Rows lie near named flat spaces through zero. A row that begins with a name and a colon came from that space; any other row is followed by the name of its block's space that it lies nearest.
q563q803: [ 30 -22 -16  -1  11  46  -1 -12  -6  -5 -10 -14  -1 -28  -9 -14 -34  -5
 -46  44]
q248q982: [-16 -31  19 -30 -10  -8  35   9  41 -50 -13  38   4 -10 -27  -9  -2 -19
 -11  20]
q962q684: [  6 -14 -70 -16  26  -4 -12  40 -24  81 -12 -41 -11 -41  11 -29  27 -19
  22  22]
q248q982: [-26 -20 -53   6 -15  27 -17  -9 -20  33 -33  -3   8 -32 -10 -24 -40  28
   7  29]
q962q684: [ 28  27 102  10  22 -40   4  -4 -25   1 -11  21  21   6 -86 -24  18 -23
 -43  11]
q563q803: [-28 -45 -40 -14 -65  -9  -5 -19 -31  84 -27 -10 -19 -40  -1 -23  13 -32
 -33  10]
q962q684: [-36  28  -4   9  -7   5 -22  21 -14  16   0  -3   7  28   8  10  -5  58
  53  -1]
q248q982: [  6 -62 -42 -19 -22  44   1  -8   7   1   1 -17 -13 -32  26  -7  -3 -39
 -23  29]
q772q756: [  3  10 -58  -6   4  -4  57 -25  43 -72  40  46   2  59  28  33  -6  32
  21 -66]
q248q982: [ 16 -20  84  14 -25  41  -8 -15 -18 -57  39  -8  -3  51  30  36  30 -44
  -5   5]
q248q982: [ 27 -22 -21 -16  21 -20  13  35  43  43  15 -43 -43 -71  40  -1 -12 -55
 -31  40]
q563q803: [-19   8  59  29 -17  18 -18   9 -50  29  22   0  11  37 -31   1  -8  26
  23  42]
q248q982: [  1  -6  73   6 -12 -23   2  -5   8 -14  45  18   7  32 -25   9  28 -24
   2 -16]
q772q756: [-14  33   4  28 -40  24   8   1 -21  18  55 -15 -31  70  67  60 -20  53
  20   1]
q248q982: [-15  -4 -59 -23  -7   4   2 -21  26  -4  -6  30  20   1 -35 -18 -14  54
  -5 -32]
q563q803: [ -2 -15 -37  14 -10  12  17 -18 -13  22   7   9  -2  -7  -9  -8 -37  12
 -11  19]
q563q803: [ 16   4 -35  -2   9 -14  14 -29  61 -29  21  12  -6 -18  16  12 -36  13
 -27 -41]
q248q982: [-22 -19  27  -4 -14  15  12  32  -9  -5 -20  -3 -12 -10   9   1 -10 -17
  11  64]
q772q756: [ 13  -5 -28 -10  16  -4  46  27  25 -16  -9 -10 -34 -23  49  17 -17 -30
  -9  33]
q962q684: [ 36 -41  14 -11  20  17 -11 -16  19 -35 -18 -13   6 -53  -6 -21   4 -68
 -42  12]
q563q803: [ 37   6   0  21  13 -12 -26  -9 -30  63  -1 -50 -20 -42  24  -6   6 -46
 -33   2]
q563q803: [-24 -13   7 -12 -55 -11 -62 -48  49  -3   5 -11  -1 -24  30  13  12   3
 -21 -82]
q248q982: [-26  21  -3   0 -13  36  -6  32 -38  11 -18 -13  -6  34  21  15  -2  48
  32  38]
q248q982: [  1   3   2   1   6  18   6  -3  10 -42 -29   4  -1 -12  13   5 -27   4
  -9  16]
q563q803: [ 60  25   2  11  48 -18  14   1  12   4   8 -29 -22 -30  23   7 -10 -36
 -45   1]
q772q756: [ -6  -8 -18 -19 -18   8 -20 -16  21 -13 -19  -6  -1 -15  18   2   9   2
 -15 -30]
q772q756: [  5  -2 -12   4 -10 -33  -2 -19   0  26 -49 -15 -19 -62  18 -11  -8 -47
 -40  -9]
q772q756: [-19 -21 -30  -9  18  -5   0   5  21 -23 -24  20  22 -27 -23 -26  -9  -1
  31   0]
q772q756: [-10  -2 -10 -35 -39 -28  -3  -6  33   4 -34 -14 -31 -29  46  14  31 -28
 -37 -41]
q772q756: [ 21   9 -16  47  -2  35 -15 -27 -39  30   3 -35 -17 -17  40  14 -57   4
 -23  30]
q772q756: [ 18  34  29  25 -17 -25   7 -41 -30  17  31  14   2  49 -15  16  13  11
 -27 -50]
q563q803: [ 10   5 -22 -22  15 -25   0  -8  67 -36   4   3  -4 -22  22   8   3  -3
 -10 -53]
q248q982: [ -2   4  20   4 -12  19 -11  17 -15  17  23 -20 -12  22  21  17   8   8
  10  19]
q772q756: [-21  16   0 -22 -12 -38   8   4  31 -18 -51  11 -11 -26  14   2   6  -5
  -9 -25]
q563q803: [ 24  13 -14  10  14  14  39  -9 -29 -35 -23   7  -7  20  21  12  -3 -17
 -12   8]
q962q684: [  1  11  47  20 -12 -16  16 -26 -10 -17   5  29   8  19 -32   3 -15   0
 -21  -4]
q962q684: [ -8  18  41  18  -9  -2 -17 -14  -3 -15  -3   5   7  10  -5   9 -14  15
  -1  -7]
q962q684: [-22  14  16  39 -31  13 -21 -41   6 -34   8   4  -1  15  43  33 -44  26
  14 -28]
q962q684: [ 11 -21 -24 -16  43   3  22  30   2   4 -14  10  15 -28 -48 -38  -6 -10
   6  48]
q563q803: [ 12  11 -57  36  51  18   9  -7  -3 -16  26   9  22  10  -1  -3 -49  37
  48   1]
q962q684: [-26  11 -61  -2 -20 -11  21  17   8  60   4  -5 -28 -12  23   7 -41  47
   5  22]
q772q756: [ -9 -48 -20 -22  14  -8  32  45  13  16  40   9  -1   3 -13 -15  33 -38
  45  33]
q962q684: [ 14   4  31  -4  21   2 -25   9  -6  -8 -10 -13  12  -6 -13 -10  26 -17
   2  -3]
q962q684: [-38 -28 -44 -37 -42  22   8  23  14  25 -11   1 -16  -6  10  -2  -4  31
   1  30]
[-29 -21  -1  14 -14   3 -45 -11 -23  38  -7  -1  26 -18 -33 -29   0   7
  29  -1]
q772q756
[ 12 -28  17 -13  12 -22  39  12  -8 -34 -33  10  -6 -16   5 -10  42 -89
  -3  11]
q248q982
[ 24  35  50 -32  37  11  -2  13  28 -77 -33  17  23  16 -42  -4  13  31
 -29  -5]
q772q756
[ 21   1  38  42   6   6 -34 -40  24 -11  22 -16   0 -39   9   8 -62  -9
 -32   0]
q248q982
[ -4 -11  22  -3 -31   4   8 -23   9 -20   2  14  -5   7   0  10  -5  -8
 -29  -7]
q962q684
[  6   6 -17 -15  12  -7   7  23  37  12   5 -13 -19 -26  15   4 -21  13
 -14  17]
q248q982
[  6 -12  14 -53   9 -23   7  49  10   9 -43 -17 -15 -31  -2 -17  66 -54
 -16  16]
q563q803
[-29 -11 -34  25  -9 -19 -18 -51 -31  23 -36  39  44 -21 -70 -47 -23  19
  14 -30]
q248q982
[ -4 -15 -47  -3  -7  -1  -3 -29  45  -6  16  10   2 -24   4  -2 -35  20
 -12 -29]
q563q803
[ 33  13  51  36  32  -8 -29 -29   7 -26 -13 -15   9 -44  -4  -5 -34 -34
 -30  -2]
q962q684
[-29 -47 -73  22 -31  30 -19 -23 -27  34  -9 -17  -4 -30  43  -8 -23 -18
  33   7]
q962q684
[ -2 -22  20 -10  10 -60  24  14  33  23   6  18  -4 -44 -37 -25   5 -50
 -10   9]
q248q982
[ 42  21  37  35  50 -16 -37 -13  -3  -1 -12 -32   7 -49   1 -10 -17 -39
 -18  -5]
q962q684
[ -9  -9   8 -20 -24 -10  -2  12 -50  42   4   1   6  41 -22 -10  81 -19
  15 -19]
q962q684
[ -9  -8 -23   5 -15   6 -36 -31  17  -6   2  -8   7 -13  22   4  -4   7
   6 -46]
q563q803
[ 21  14  14   3   7  -4  -5  -6   2  -5  28  -9  -3  23  14  16  22  -5
  -5 -29]
q248q982
[ 18  -1  18   8 -13  15 -51 -49 -24  15  -2  -9  24  -2 -34 -17  15   3
 -38 -39]
q772q756
[ 18  -8  14 -48  -9 -26  21  13  37 -11 -30  -7 -27 -32  11   0  36 -47
 -60  -7]
q563q803
[ 26   6  25  11  15  29  11  -2  -6 -19  10  -1   0   7 -14   4 -31  10
 -30  39]
q563q803

Rows lie near named flat spaces through zero. A row that begins with a name and a colon came from that space; any other row is followed by the name of its block's space that it lies nearest.
q709-q440: [-16  20  10  29 -13  32  -7   5  -6  62 -28 -40  20 -38 -15  61 -14  45
  86 -41]
q382-q569: [-11   7 -18  37  26 -19   6  10  35  49   6 -30  63  12  10  15  54 -23
  39  -1]
q709-q440: [ 13  -5   7 -26  19 -12 -21  23  13 -40 -10  19 -11 -31 -16 -31  31  32
   1 -11]
q897-q544: [-19  -6 -15 -45 -13 -42 -14  13  51 -49 -19  -7 -15   8 -17 -38  18  50
  18 -32]
q709-q440: [ -7 -32  -8  39  20  45  22   0 -31  60  33  -3  22  18  15  24   6 -51
  12  30]
q897-q544: [ -6   4 -12 -16   0  -3   0 -13   8  -9  -7   3 -10  -8 -10  10   6  -6
  10   2]
q829-q634: [ 58  21  16  18  28 -76   4 -36 -47 -13   4   9  37 -21  19  35  10 -16
 -30 -33]
q709-q440: [-10  11  -1   4  11 -57  17 -44  22   3 -19   4  33  44   2  26  -6  -5
  21 -46]
q897-q544: [-39 -29 -26 -48 -21 -27  -3  12  51 -36 -13 -10 -20  32 -17 -38  10  44
  33 -28]
q709-q440: [-15  13  -2  -8 -19 -10  -6  10  35 -10 -12 -13  -3  13  -2 -19  -5  20
   1  -6]
q382-q569: [ -6 -32 -10 -23 -12  -9  10 -11 -23 -16   1   6 -21  12  -5   2 -14   9
   8 -12]
q382-q569: [-31  -6   0  25 -11  46   1  19  19  52   6 -30  11  12   1  10 -13  15
  41  -5]
q382-q569: [ 40  -5  20 -21  41 -22  -9 -22 -26 -46   7  46 -13 -29  -7  -1   7   0
 -30 -20]
q829-q634: [ 19  32  36   5  21   7 -15  -2   8 -16 -17  31  -1 -19  -8  -7  -9  12
 -20 -10]
q897-q544: [ 12  18 -13   3   3 -12   1   0 -16   3 -19  -3  12 -33  -7  22  34 -20
  13  24]
q709-q440: [ -1  -3  35  54 -28  24   9  24 -25  50  12 -23  24  39  29  -7 -55  19
 -16 -11]
q709-q440: [  9   5  20  -3  23   9 -29  21  40 -13  24  -5  -2 -21   1 -29   3  42
 -11 -34]
q829-q634: [-48 -38 -25 -29 -22  40 -11  16  50   6  29 -36 -35  14  -9 -19 -19  46
  39 -27]
q897-q544: [ -2 -22  25  14  17  -7  -6  -5  11  19  22 -13  18  18   7   7 -30  55
  28 -83]
q829-q634: [  5   8 -34 -10 -17  -9  -8  -1  21 -10  46 -39 -14  -9  22 -12   8 -26
 -45  27]
q897-q544: [ -2 -31  -7  15  16  15  20  11 -36  21  -5  22  16  13  -2   3  29 -38
  16  37]
q897-q544: [-29   5 -48   2 -42  21  19 -16 -17  43 -10 -45  -6 -11  -4  56   3 -36
  45  39]
q382-q569: [  3 -18 -21 -27  25  29  -4 -31   0 -14  41  13 -36 -23  -5  15   1 -31
 -14  10]
q897-q544: [ -1 -13  15  22 -11  -1   3  13 -10  20  10 -15  14  23  15  -7 -24  23
  -1 -23]
q382-q569: [  6 -40   1 -16  11  19  -8  11 -26  -9  19   6 -21 -23  -8  -4   1  27
  15 -19]
q709-q440: [-20  12 -28 -30  -7   2  -8   0  36 -15 -16 -10 -17 -20 -20   1  26   0
  24  14]
q382-q569: [ 26 -15   7  23  73   0   2   1 -14  15  16  35  40 -16   1   7  61 -42
   4  12]
q709-q440: [  1 -42  28  59   2  30  22  43 -56  58   4   6  41  40  19 -12  -7  -3
  12  14]
q829-q634: [ 21  13   7 -20  31 -20   3 -79 -23 -15   0  26 -14 -27 -13  70 -28  -7
  13 -54]
q829-q634: [ 20  33 -26 -27  22  15 -24 -60  27 -15  61 -23 -39 -63   5  47 -12 -29
 -35 -11]
q829-q634: [-45 -37 -26 -33  -3  24   7  -9  24   1  -7   2 -26  17 -26   7   0  15
  59 -15]
q829-q634: [-30 -13   5   2   1  49  19  -9 -20  27 -40  31  -8  10 -28  29 -10 -10
  57  15]
q829-q634: [-40 -31  15   1 -42  29   9  30   4  14 -18  -6 -14  52  -5 -30 -47  50
  27 -17]
q382-q569: [-15  52  22  12 -25   9 -10 -16  44  13 -16 -20  -2  12   2  12 -53  26
  -4 -29]
q382-q569: [ -1  51  24  -8 -54  -3  -6  -2   8 -27 -35   0 -29   9   1 -17 -59  22
 -44  10]
q897-q544: [ -9 -22  -8  -1  74  73   0 -52  10  35  48  28 -14 -26 -15  58   5 -46
  33 -10]
q709-q440: [ 14   0 -11 -32  45 -27 -11 -27   9 -32  -8  25  -3 -42 -24  22  42   0
  27 -26]
q382-q569: [  5 -37 -39 -52   7 -70  22 -60 -23 -53  10  21 -21  24  -3  17   8 -30
  -9 -18]
q829-q634: [-19 -17  -6   9 -29  19  21  -9 -30  26  -7  -7  -7  25   2  21 -31  -8
  18   8]
q897-q544: [-37 -41 -10 -25 -11  25  15  -6  18 -13  10  21 -32  59  -5 -30 -27  -7
  -5   9]
[-33 -26 -38 -14 -11 -14  14 -15   2  23 -18 -28   8   3 -18  42  20  11
  84 -25]
q897-q544
[ -3   4  23   6  -4 -15 -12  25  28  -7  -7  -5  13  17   3 -34  -9  45
  -2 -32]
q709-q440
[-20 -36 -36 -12 -13 -10  -1  18  21   6  33 -43  -1  11   9 -14  18  14
  20 -11]
q829-q634
[-30   3 -25  -9  -1   2   0 -41  47  21  26 -35  -4  14   1  37 -21   2
  31 -41]
q382-q569
[ 33  22   1 -14  11  25 -32  28   1 -31  23   1 -28 -69   0 -27  25  -4
 -50  39]
q382-q569
[ 21  -5  21   2 -46 -23  16  22 -84 -22 -54  22  -8   2  -3 -10 -21  17
 -13  23]
q709-q440
[-16 -13 -27  11   7  38  -9  23  20  39  32 -39   7 -25   2   9  31  -8
  31  15]
q897-q544
[-30 -18 -33  12  21  43  10  -3  20  48  22 -15  12   2  -4  25  33 -44
  42  30]
q709-q440
[ 12  24   3   6   8   6   2  -5  -7  -4 -12  19   2 -12  -2   3  13 -34
 -21  37]
q829-q634
[  9 -10  27  28  22 -24   7  -7   2  13  15   9  34  43  19  -9 -17   7
 -14 -40]
q709-q440
[ 33 -16  47  76  20  25  15  20 -71  62  24   7  49  17  33  11 -22 -16
 -22   1]
q897-q544
[  30  -17   16   18   10 -111   39   -4  -69  -21  -67   48   64   51
    3   -4   39  -17    7   -6]
q829-q634
[ 14  -5   1 -21  42 -42  -9 -17  15 -28  -6  20  12 -19 -14   7  35  16
  22 -44]
q829-q634
[  3  20  25   5   6  24 -14  15  16  -5 -10  15  -6 -10  -6 -18  -9  15
 -13   3]
q829-q634
[ -2 -19  -9 -18  14  15   5 -26  -9  -9  19  16 -23  -1  -5  13  -9 -18
  -4  -1]
q382-q569
[-11  31 -20   6 -35  41   2 -28 -20  40  -6 -39 -20 -43  -7  71 -30 -14
  32  14]
q709-q440

Each name stands for a flat space through zero: a line, a plane or more. A row that begins with a name and a colon came from that space; any other row is followed by the name of the space it lies nearest, among the names in its block.
q747q971: [ 10  -6  27   4 -68  48 -19  61  -2 -31  27 -24  -4 -65  -1 -39 -45 -15
  15 -30]
q202q80: [ -5 -19 -11   2  22 -50  63 -13  -3 -21   9 -12 -34  22 -29 -13  18  26
 -21  32]
q202q80: [ -4 -54  64 -30  24  17  48  20 -15   4   5  11 -57  -2  20 -21  22  24
  11   3]
q465q599: [  2  12  62   3  -2  34 -94  25 -63 -44  48  11  11 -55 -15 -16  15 -52
  19  28]
q328q320: [ 21 -19 -19  57  16  15   0  40  27  -9  -5  -3 -33 -52   5 -14   1 -36
  11   0]
q850q654: [  5 -20  -7  13  67 -33 -33  -9  -5  47 -19  23  -5  67  10  27  41   7
   0  15]
q465q599: [ 18 -47 -42  -1  53  -4   7  20  23  56 -59  18  -6  65  15  18  20  54
 -10  -8]
q328q320: [ -2  20  55  -7   1 -13 -92   4 -45 -25  36 -13  18 -11  -6   2   9 -46
  32   4]
q747q971: [ -6  -4  17  13 -36   0  30  20   3 -12  33 -12 -24 -18  -5 -28 -21  -5
  -6  -4]
q747q971: [  7   5   9   6 -48  44 -30  17   9  -3  17  -3   9 -46   0  -4 -30 -17
  10  -8]
q465q599: [-29  46 -22 -80 -20 -30  -5  12   7   6 -26 -49  35  22  19   9 -57  64
  -4 -43]
q850q654: [-10  25 -27  10 -23  -3 -16  22   8  13  14  -7  11  -1  -2  -6 -33  10
 -20  -2]
q747q971: [ -6  15   6  -9  11   1  34  47 -38 -55 -25  -9  23   1  19 -51   6  -2
  -4 -54]
q465q599: [  1 -15   0 -40  19   6 -37  21 -10   8 -12  -7  -3   0  -7  11  -6  43
   0  19]
q850q654: [-48  32  17 -35 -25  15  17  34 -47  12  48  24   1  15   1 -36 -31  54
 -61  20]
q328q320: [ 12   7  12 -24 -17   8  -3  -8  15  -8 -44 -23  36   6  34   8  -7 -18
  44 -74]
q328q320: [ 13 -27   2   4  13  36  30  28 -41 -21 -29  37  23  32   2 -37  35  16
 -21 -22]
q202q80: [ 24 -40  -1  42  22  34 -42  37   6  35  -5  31 -16   2   8   2  19 -13
   5   9]
q850q654: [ -1  20 -32  -1   4 -29  -4 -29  36   9 -15 -24   4  -5   0  31 -14  -4
  11   0]
q850q654: [ -3  16 -25  11   1  -2   9 -23  15   6  -4   6   7  -5  -3  13  -1  -6
  -9  10]
q747q971: [  8 -29 -18 -30  59 -12  91 -46 -18 -33 -63  22   8  44 -10  -1  63  38
 -15   5]
q328q320: [ 24 -35  26  27  25  12  14  34 -49 -51 -18  19  12  20  -3 -46  52 -26
   7 -29]
q747q971: [-17   2 -14 -53  -7  11  75  -2  -2  -1 -34   3  12  25  13 -14 -12  63
 -27 -25]
q465q599: [ 10 -10  35  18 -17  21 -34  48 -39 -14  11  10  21  16  10 -37   7 -24
   8 -39]
q202q80: [ -9  19   8 -25 -43  -1  18  -8  13   4  -3 -21  18   7  17  -2 -32   6
  10 -42]
q850q654: [ -2 -15  -7  -1   8  56   0   9 -33   5  10  55   2  -9 -23 -10  18  30
 -45  54]
q465q599: [-23  14  30 -46 -28   2 -32  32 -36   4  33  -8   9  14  -4 -17 -31  39
 -16   2]
q202q80: [ 13   6 -44  34  38 -16 -18  -8  23 -21  -8 -11 -17 -50 -24  19  10 -23
   3  44]
q328q320: [ -7  23  -8 -27  -8 -11  -8 -70  28  37 -17  -1  25  24  12  52  -4   0
  15  -5]
q465q599: [  5  14  12  -4  -5  -9  -8 -33  21 -10  -7 -21   4 -25  11  22  -2 -37
  37 -17]
q202q80: [  4 -22  16   3   3  15  14   4  11   9   4   6 -28 -17   7  -1   3  -2
   8   6]
q202q80: [ 10  18   8   5 -16  50 -69  22  -6  10 -14  13  42 -20  28   6 -10 -33
  22 -37]
q328q320: [-10   1  -8 -42  -1  25  16   4  -9  39 -40  25  37  60  31   2  -3  51
 -18 -40]
q850q654: [-41  57 -21 -47 -64  21  40  -8  -6  -5  24  -2  27 -19  -7 -13 -59  50
 -51   6]
q747q971: [ 42 -20  -4   6  44   0 -15   6 -16 -69 -69 -18  36 -10   2  -7  49 -40
  48 -47]
q328q320: [ -11   50   22  -33  -25   33 -119   -9   -4   29   16   -3   42  -34
   19   42  -34  -23   27   -2]
q202q80: [ 18 -19   5  13 -36  -1  82  11  53 -38 -21 -49 -31 -51  21 -24 -24 -27
  41 -63]
q465q599: [-31  19 -24 -57 -31   1  24  41 -29 -29  24 -19   0 -16 -38 -32 -49  89
 -59  37]
q747q971: [  9 -21  10 -22 -14  -6  -7  46   5 -14 -10 -38  -9  -6   3 -18 -24  22
  19 -31]
q850q654: [-10   3 -11 -20  15   2 -22   8   8  -6  21 -13 -35 -60 -24  15 -19  25
 -11  65]
q747q971: [ -2   3  -5   9  17 -14   2 -18   0   7   0   8  -2  13  -2  10  14  -6
  -3  12]
q202q80: [  6   4 -39 -41  74 -59 -37  42  13 -34 -59 -69  -6 -17   5  14  -8  32
  31 -14]
q202q80: [ -4   6   4  62 -83  35  73 -72  28  19  64  44 -16 -19 -24  -1  -6 -44
 -31  35]
q328q320: [ 12 -23 -15  39   5  -1  36  41  15 -26   5 -12 -39 -38 -10 -31  -3  -9
  -5   6]
q850q654: [ -2  -3  -2 -40   3  11  15 -30   2  -8 -14  -1   2 -14 -11  18   2  27
  -1  21]
q465q599: [ 10  -7 -49  44  40   2  23  12   4  10 -32  31   7  26   4  -7  28  -1
 -26   0]
q747q971: [-16  37   0  -1  17   6 -32  39 -35 -10  -3   9  30   3  23 -21  -3 -10
 -11 -25]
q850q654: [ -9  17  -3   9   9 -12  37 -42   6   4  -5  14   5  15  10   9  17 -18
  -3  -4]
q465q599: [-16 -10 -26   1  21  -8  38 -32  15  31  22  25 -41   0 -27  20   6  40
 -43  79]
q328q320: [  1   4  -3 -14 -16 -25  33 -29  27  -9 -11 -30  -2   1   2  11 -11  -1
  19 -21]
[ -7  22   4  -4  17  36 -61 -23  -2  18  15  26   1 -51   0  36   3 -19
   2  51]
q202q80
[  1  -5   2  -8   8 -11   2  13  -8  -6  -9  -7   3  16   3  -8   3  10
   2 -13]
q202q80
[ -4  24  -1 -23 -17 -18  -6 -72  26  13  -4 -14  18   3  -2  46  -6 -12
  21   3]
q328q320
[-32  34 -13 -24 -41   9  26  -5  20  43  15   3   6  10  20   4 -48  34
 -28 -11]
q747q971
[ -9   6  25 -19 -12  29 -46  72 -44 -15  18   0  11 -14   6 -37 -21  17
 -10 -13]
q328q320
[ 17 -49  30  43 -52  36  68  10  25  22  17  21 -32  10  15 -31   0 -19
   4 -35]
q202q80
[  2  25   2  16  -9  48 -34 -28  21   1  13  16  -2 -82   5  28  -6 -48
  16  30]
q202q80
[ 13 -32  -4 -23   8 -20 -24  -4  27  28 -12 -24 -19  16  -9  30  -8  32
  19  12]
q747q971
[  9  -6  21  14 -31  40  39  -5  -7 -43  10   9  -3 -49  -6 -26   6 -30
   5  -6]
q850q654
[ 15 -23  -2  22  10  32  22  14 -33 -32  -8  34   9  -1 -18 -29  35  -3
 -21  11]
q328q320
[ 16 -39 -28   2  23 -35   7  39  42  25 -29 -37 -35  20   7   6 -15  35
  14 -16]
q202q80
[-19  14   8  -3 -48  -4  61 -54  16  11  38   7 -14   0 -14   5 -16   4
 -21  23]
q202q80
[ 15  10  13  39 -57  51  10  -3  10 -14   4  14  26 -32  17 -18  -8 -59
  17 -47]
q202q80
[  1  -5 -61  12  14 -51   1 -14  57  36  -1 -30 -33   6 -24  37 -24  33
 -11  42]
q202q80
[  3 -15  -7 -27 -14  22  50  49   4  -4 -47 -11  15  22  34 -34 -19  39
  -1 -74]
q328q320
[  7   0 -10   6 -10  -7  22 -20  25 -11  -7 -16  -6 -19  -4   8  -5 -12
  13  -4]
q328q320
[-15  25   1 -13 -41  48 -37  18   0  27  22  15  16 -27   9   2 -40  11
 -16   4]
q747q971
[  7 -48  16   5  37 -13  -3 -10 -17   9  25  21 -46  13 -37   8  37  22
 -14  74]
q747q971
[-33  40 -10 -46   7  54  -1  26 -47   8 -16  44  45   7  23 -18 -10  47
 -49  -5]
q747q971
[  1  -7  14  -3   4 -10  -4 -27  19  32  -1   0 -10  18  15  24   5  -8
  19  -5]
q465q599
[ -2  12  16  -9  -2   7 -25  19 -52 -16  -6  17  48  43   5 -24  16  -2
  -9 -32]
q202q80
[ 16 -60  14 -14 -71  14  80  37  11 -26  13 -27 -32  -1 -29 -48 -30  50
 -10 -19]
q465q599
[  1 -11  47   9 -13  38  33  -2 -31 -27  14  28  -3 -16   8 -30  25 -30
   3 -11]
q202q80
